Here is a tiny trained network, its code and every weight. The questions are about switching its units off for an input and a class, where a switched-off unit gives its printed mean instead of its output.

import numpy as np


def w(rows, s, z=0):
    codes = np.array(rows[::2]) - 128.0
    scale = np.full(codes.shape[1], s)
    scale[-1] = z or s
    return codes * scale


def norm(h):
    return h / np.sqrt((h * h).mean(-1, keepdims=True) + 1e-5)


def f(y):
    return np.maximum(y, 0)


def log_softmax(a):
    a = a - a.max(-1, keepdims=True)
    return a - np.log(np.exp(a).sum(-1, keepdims=True))


def net(x, mask):
    res = np.array(x, float).reshape(1, 5) / 4 @ E
    u = 0
    for l in range(4):
        y = f(norm(res) @ A[l][:, :-1].T + A[l][:, -1])
        res = res + np.where(mask[u : u + 5], y, B[l][:, -1]) @ B[l][:, :-1]
        u += 5
    return log_softmax(norm(res)[-1] @ U[:, :-1].T + U[:, -1])


A, B = {}, {}
E = w([
[111,26,171,164,109,168,181,152,159,75],'x0',
[40,148,101,163,101,144,137,91,160,135],'x1',
[160,165,78,77,26,131,134,128,1,38],'x2',
[139,94,110,101,129,211,126,22,149,157],'x3',
[124,106,156,178,120,65,178,32,122,99],'x4',
],0.0087)
A[0] = w([
[149,160,2,70,123,109,79,88,103,119,97],'L0N0',
[173,134,130,86,165,225,138,113,124,170,6],'L0N1',
[117,120,135,154,191,149,113,79,148,124,131],'L0N2',
[135,134,88,142,62,157,149,116,85,98,3],'L0N3',
[135,93,134,147,81,200,134,163,116,82,95],'L0N4',
],0.0085,0.0051)
B[0] = w([
[172,132,52,100,147,89,12,93,57,152,255],'L0N0',
[204,86,160,86,60,220,82,170,168,162,175],'L0N1',
[82,57,106,166,138,107,122,111,165,181,206],'L0N2',
[126,101,28,205,50,135,100,155,166,9,184],'L0N3',
[95,81,116,105,102,109,65,158,147,98,192],'L0N4',
],0.011,0.0057)
A[1] = w([
[222,115,81,56,37,72,116,234,55,75,218],'L1N0',
[162,237,186,132,216,86,161,190,74,50,19],'L1N1',
[177,67,249,170,170,195,142,9,96,169,253],'L1N2',
[158,40,99,157,120,42,166,47,66,30,103],'L1N3',
[99,180,94,97,12,163,189,53,97,3,3],'L1N4',
],0.0064,0.0025)
B[1] = w([
[56,153,135,163,135,157,198,122,120,128,254],'L1N0',
[100,153,121,185,133,145,80,217,116,183,147],'L1N1',
[175,166,122,63,74,45,131,133,195,72,189],'L1N2',
[168,99,155,86,72,148,183,91,114,111,202],'L1N3',
[113,72,5,219,46,172,150,137,51,75,181],'L1N4',
],0.012,0.0096)
A[2] = w([
[110,198,179,182,157,81,122,202,94,110,29],'L2N0',
[65,150,54,165,113,67,125,144,251,117,126],'L2N1',
[157,254,122,72,131,130,99,63,43,146,2],'L2N2',
[233,122,181,135,155,167,69,121,190,154,65],'L2N3',
[156,73,174,167,180,199,139,61,227,207,149],'L2N4',
],0.0075,0.0026)
B[2] = w([
[229,191,134,81,33,45,253,194,99,122,170],'L2N0',
[103,191,180,246,164,221,104,69,44,162,254],'L2N1',
[214,207,158,24,120,171,8,21,71,247,212],'L2N2',
[29,141,31,152,22,166,140,199,133,132,185],'L2N3',
[100,255,68,83,108,87,158,136,227,102,238],'L2N4',
],0.0081,0.0062)
A[3] = w([
[110,63,136,198,136,169,121,157,97,60,94],'L3N0',
[114,116,111,36,178,116,40,87,35,161,28],'L3N1',
[85,114,185,111,163,161,167,183,108,138,111],'L3N2',
[186,132,140,126,184,115,113,202,72,168,2],'L3N3',
[76,149,109,186,244,83,139,93,163,167,42],'L3N4',
],0.011,0.0055)
B[3] = w([
[152,85,116,103,183,137,112,130,110,98,231],'L3N0',
[192,204,89,148,111,187,68,64,43,254,254],'L3N1',
[174,123,163,119,172,101,114,130,116,179,159],'L3N2',
[167,124,122,161,100,86,173,141,88,113,163],'L3N3',
[62,124,154,169,188,182,162,66,127,90,217],'L3N4',
],0.016,0.006)
U = w([
[188,33,213,85,210,125,182,199,102,67,81],'0',
[176,188,169,192,129,53,217,221,41,195,178],'1',
[204,211,50,111,52,175,53,76,11,233,199],'2',
[132,145,71,26,46,178,70,191,229,179,168],'3',
[203,77,199,85,63,30,193,46,173,65,36],'4',
[102,97,168,149,198,227,52,156,94,212,2],'5',
[115,42,34,168,62,188,169,134,7,28,188],'6',
[27,197,175,222,193,137,199,63,190,165,117],'7',
],0.016,0.0051)

Each question gives the input, the list of numbers given to net, and the class t.
The units are the neurons (one row each of A and B). Each row of codes is followed by its name. A weight is (code - 128) times the scale printed after its matrix; where a second scale follows, it is the last column's (A, B and U).
mask holds one flag per neuron, layer by layer. A switched-off neuron (its flag False) gives its mean, the last column of its row in B, instead of its output. The means were averaged over made-up inputs and are rounded, as every weight is.
A unit's drop is (log p(t) with every unit on - log p(t) with that unit switched off) / (log p(t) with every unit on - log p(t) with every unit switched off).
The circuit of an input: a set's keep is (log p(t) with only the set's units on - log p(t) with every unit switched off) / (log p(t) with every unit on - log p(t) with every unit switched off). Starting from the 12 units with the biggest drops (on a tie, the unit counted first), units are removed one at a time, each time the one whose removal leaves the highest keep (on an exact tie, the one counted first), for as long as the keep stays at least 0.8.
circuit, biggest first: the units of the circuit, biggest drop first
unit that matters most: the unit with the biggest drop
k most important neurons: the k neurons with the biggest drops, biggest first
top k neurons in layer l: the k neurons of layer l with the biggest drops, biggest first
drop of u: that unit's drop, to one decimal
input [8,4,-4,8,7], class 4: circuit, biggest first	L1N2
input [-3,-1,8,-8,-2], class 6: 2 most important neurons	L1N0, L3N1
input [0,7,0,3,-5], class 3: circuit, biggest first	L1N4, L3N1
input [-1,-6,7,-6,-6], class 1: circuit, biggest first	L1N0, L2N0, L3N1, L1N4
input [-2,4,-1,-4,7], class 7: top 3 neurons in layer 0	L0N0, L0N3, L0N1
input [-3,4,-4,5,-3], class 3: 2 most important neurons	L0N1, L1N0
input [-2,8,0,-4,3], class 6: 2 most important neurons	L0N0, L0N2
input [-6,-3,2,-7,7], class 1: 3 most important neurons	L1N1, L2N0, L1N0
input [2,-1,-6,8,1], class 3: 4 most important neurons	L0N1, L1N0, L1N2, L2N3
input [8,-6,2,3,4], class 4: top 2 neurons in layer 3	L3N1, L3N4
input [3,1,-4,-1,-6], class 7: 2 most important neurons	L1N3, L2N4
input [-3,3,-3,4,-5], class 3: 2 most important neurons	L0N1, L3N1
input [3,0,-1,-7,6], class 1: top 2 neurons in layer 0	L0N2, L0N3
input [7,-2,-6,-8,-8], class 1: unit that matters most	L2N0
input [-4,1,-8,6,-1], class 7: 2 most important neurons	L0N2, L2N1
input [3,5,1,-3,-7], class 5: top 2 neurons in layer 1	L1N4, L1N3
input [2,-5,-6,4,0], class 3: 2 most important neurons	L0N1, L1N0
input [1,-7,-4,1,4], class 4: drop of L1N2	0.2
input [8,-3,-8,-8,-6], class 1: top 2 neurons in layer 2	L2N0, L2N4
input [4,-7,-1,-5,-2], class 1: most important neuron	L2N0
input [5,4,-1,2,-2], class 7: drop of L1N4	0.5
input [6,-4,-1,3,-8], class 3: drop of L0N1	0.2
input [5,5,-1,-4,-7], class 5: 2 most important neurons	L2N1, L1N3
input [4,-2,-4,-4,6], class 4: drop of L1N0	0.4
input [7,0,-1,-1,-8], class 0: top 2 neurons in layer 3	L3N1, L3N0
input [-5,-6,-7,-2,-3], class 7: top 2 neurons in layer 3	L3N4, L3N1
input [-2,2,7,-4,1], class 6: most important neuron	L0N3
